| -50.7 |  41.6 | -58.5 | -49.2 | -87.8 |
|  -3.3 | -14.3 |  60.2 |  49.9 |  16.2 |
->
|  41.6 | -58.5 |
| -14.3 |  60.2 |

| -36.7 | -66.0 |  -2.3 |
| -25.9 | -52.5 |  -7.1 |
| -60.0 | -31.0 |  24.5 |
->
| -66.0 |  -2.3 |
| -52.5 |  -7.1 |

|   9.3 |  41.8 |  24.3 | -49.7 | -46.2 |
|  -3.7 | -60.1 | -85.5 |  42.9 | -40.3 |
->
|  41.8 |  24.3 |
| -60.1 | -85.5 |

|   2.9 | -21.1 | -27.0 |
|   8.9 |  -6.9 | -12.0 |
| -49.7 | -23.6 |  84.5 |
|   2.0 | -19.3 | -48.3 |
|  -3.2 |  -4.0 |  -5.0 |
->
| -21.1 | -27.0 |
|  -6.9 | -12.0 |

|   2.5 |  62.4 | -29.9 |
|  83.4 | -40.1 |  -4.4 |
->
|  62.4 | -29.9 |
| -40.1 |  -4.4 |

| -65.5 |  35.8 |  10.7 |  72.6 |
| -12.0 |  49.2 |  75.1 | -18.9 |
->
| 35.8 | 10.7 |
| 49.2 | 75.1 |
---
| -86.7 | -65.5 | -43.2 | -41.6 |
| -79.7 |  64.0 | -40.6 | -20.0 |
| -49.7 |  46.8 | -30.9 |  24.9 |
|  46.8 |  59.6 |  17.3 | -18.6 |
->
|  64.0 | -40.6 |
|  46.8 | -30.9 |

|  60.0 |  -7.1 |  56.1 |  -4.5 |   9.8 |
|  15.6 |  -3.8 |  36.9 | -19.9 | -21.9 |
|   4.7 | -27.0 |  50.1 | -16.9 |   5.0 |
| -48.7 |  30.2 |  -5.0 |  10.8 |  25.4 |
|  24.1 |   1.2 |   3.1 |  75.7 |  24.0 |
->
|  -3.8 |  36.9 |
| -27.0 |  50.1 |

| -55.6 | -14.2 | -27.5 | -12.0 |
|  -1.3 |  -0.4 |  -0.5 |   0.6 |
|   7.4 |  67.9 |  -4.1 |  45.4 |
->
| -0.4 | -0.5 |
| 67.9 | -4.1 |

|  21.3 |  -4.2 |  13.0 |   8.7 | -15.6 |
| -19.9 |   8.1 | -24.7 | -19.6 |  10.1 |
|  -0.4 |  -0.1 |  -0.6 |  -0.8 |  -0.3 |
|  -0.7 |   4.1 |   5.7 |   3.6 |   7.8 |
| -48.9 |  20.1 | -65.5 | -52.9 |  21.6 |
->
|   8.1 | -24.7 |
|  -0.1 |  -0.6 |

|   5.7 | -26.2 |  25.2 | -36.3 |  23.5 |
| -77.5 |  23.3 | -74.9 | -29.8 |  -9.6 |
|  -6.3 |  23.5 |  24.8 |  -4.8 |  51.2 |
->
|  23.3 | -74.9 |
|  23.5 |  24.8 |

| -30.3 | -73.7 |  -9.9 |  -3.9 |
| -73.7 |  52.5 |  -3.2 | -21.6 |
|  -8.2 | -83.6 |  -9.4 | -11.8 |
|  -2.7 | -52.9 | -14.0 |  -8.9 |
->
|  52.5 |  -3.2 |
| -83.6 |  -9.4 |
---
| -15.9 |  10.2 | -73.0 |
|  -8.5 |  -1.9 |  15.4 |
->
| -15.9 |  10.2 |
|  -8.5 |  -1.9 |

| -19.3 | -68.0 |  -0.4 | -69.8 |   8.5 |
| -36.3 | -53.4 | -17.8 | -68.3 |   8.0 |
->
| -19.3 | -68.0 |
| -36.3 | -53.4 |

|  61.6 |  75.3 | -62.2 | -39.0 |
|  47.3 |  59.6 | -49.3 | -49.4 |
|  75.4 |  35.0 | -42.2 | -23.8 |
->
| 61.6 | 75.3 |
| 47.3 | 59.6 |

| -84.9 | -33.2 |  32.8 | -10.0 |
|  68.9 | -50.9 | -23.4 | -33.7 |
|  46.1 | -75.2 | -12.0 | -23.3 |
->
| -84.9 | -33.2 |
|  68.9 | -50.9 |

|  63.9 |   7.0 |
| -25.4 |  29.2 |
| -38.7 |  33.3 |
->
|  63.9 |   7.0 |
| -25.4 |  29.2 |

|   0.1 |  -0.9 |  -0.1 |   0.6 |  -3.5 |
| -11.1 |  -0.4 |  -3.1 |  -4.1 |  -6.5 |
| -60.0 | -64.0 | -27.7 | -64.9 |  33.9 |
->
|   0.1 |  -0.9 |
| -11.1 |  -0.4 |

|  -4.7 |  73.5 |   0.6 |   6.5 |   2.4 |
|  -5.0 |  18.5 | -14.4 |  -0.2 |  -7.5 |
|  18.8 | -15.9 |  11.8 |  18.5 |  -8.2 |
|  13.4 |  28.2 | -26.0 |   2.2 |  19.9 |
|  14.7 |  18.4 |  -9.7 |   4.2 |  24.7 |
->
| -4.7 | 73.5 |
| -5.0 | 18.5 |

| -32.7 | -18.8 | -10.2 |
| -47.2 |  12.6 |  32.0 |
| -15.1 | -26.6 | -65.4 |
->
| -32.7 | -18.8 |
| -47.2 |  12.6 |
---
|  30.8 | -40.0 | -70.2 | -75.8 |
|  -0.9 |  -5.0 |  -4.9 |  -4.2 |
| -55.3 | -69.3 | -58.7 | -54.7 |
| -56.3 |  16.8 |  -6.9 | -45.8 |
|   6.8 |  12.2 |  37.7 | -61.5 |
->
| -40.0 | -70.2 |
|  -5.0 |  -4.9 |

| -10.5 |  16.8 | -80.0 |
|   6.7 | -27.9 |  14.3 |
|  35.0 | -62.8 |   0.8 |
| -29.4 |  68.6 | -26.4 |
|  56.2 |  47.3 |  41.4 |
->
|  16.8 | -80.0 |
| -27.9 |  14.3 |

| -15.8 |  12.2 | -22.1 |
|  15.3 |  68.4 |  42.3 |
| -40.6 |  -0.2 |  51.0 |
| -20.2 |   4.4 | -48.6 |
|  -2.2 |  16.6 |   8.5 |
->
|  12.2 | -22.1 |
|  68.4 |  42.3 |

|  50.1 | -65.3 | -43.7 |
| -20.7 | -87.6 |  -2.5 |
| -58.4 | -10.7 | -39.7 |
| -37.5 | -24.0 |  70.0 |
->
| -65.3 | -43.7 |
| -87.6 |  -2.5 |

|  23.9 |  35.9 |   8.8 |
| -64.7 | -28.5 | -63.9 |
|   2.4 | -12.7 |  -3.8 |
|  12.2 |   1.7 |  -2.7 |
|   5.3 |   7.0 |  -0.3 |
->
|  35.9 |   8.8 |
| -28.5 | -63.9 |

| -22.9 |  20.8 | -21.2 |
| -61.5 |  53.6 | -21.8 |
| -15.5 |  53.6 | -23.1 |
| -87.3 | -34.0 |  -8.0 |
| -20.6 |  38.6 |  -4.2 |
->
|  20.8 | -21.2 |
|  53.6 | -21.8 |
---
|  16.5 |   5.6 |  52.8 | -31.5 |
|  81.0 | -48.8 |  67.2 |  33.6 |
|  35.3 |  20.3 |  37.3 | -63.0 |
|   7.6 | -54.5 | -51.6 |  35.8 |
| -76.4 |  20.3 | -39.7 |  16.9 |
->
|  16.5 | -48.8 |  37.3 |  35.8 |

|  -2.6 |   3.1 |  39.7 |
| -11.2 |  65.4 |  45.8 |
| -77.2 |  -3.3 |  25.1 |
| -17.4 |  -2.3 |  71.8 |
|  -0.2 | -13.3 | -15.2 |
->
| -2.6 | 65.4 | 25.1 |

|  -9.0 |  10.2 |  23.2 |
| -65.2 |  39.2 |  39.5 |
| -73.2 |  57.1 |  -7.2 |
| -33.8 |  82.4 |  -7.8 |
| -69.7 |  51.1 |   5.8 |
->
| -9.0 | 39.2 | -7.2 |

|  -9.5 |  75.2 |  50.9 |
| -23.3 | -19.5 | -89.7 |
->
|  -9.5 | -19.5 |

| 72.6 | 40.5 |
| 10.8 |  5.2 |
->
| 72.6 |  5.2 |

|  -5.8 | -65.0 |   1.4 | -50.2 |
|  32.4 | -24.4 |  11.4 |  17.8 |
|   6.2 | -35.6 |  48.8 |  67.2 |
| -17.3 | -60.4 | -16.3 |  20.1 |
->
|  -5.8 | -24.4 |  48.8 |  20.1 |

| -73.2 |  11.5 |  25.4 |
|  32.7 |  -2.0 | -89.2 |
| -56.4 |  -7.3 | -82.2 |
|  10.9 |  54.5 | -27.0 |
->
| -73.2 |  -2.0 | -82.2 |
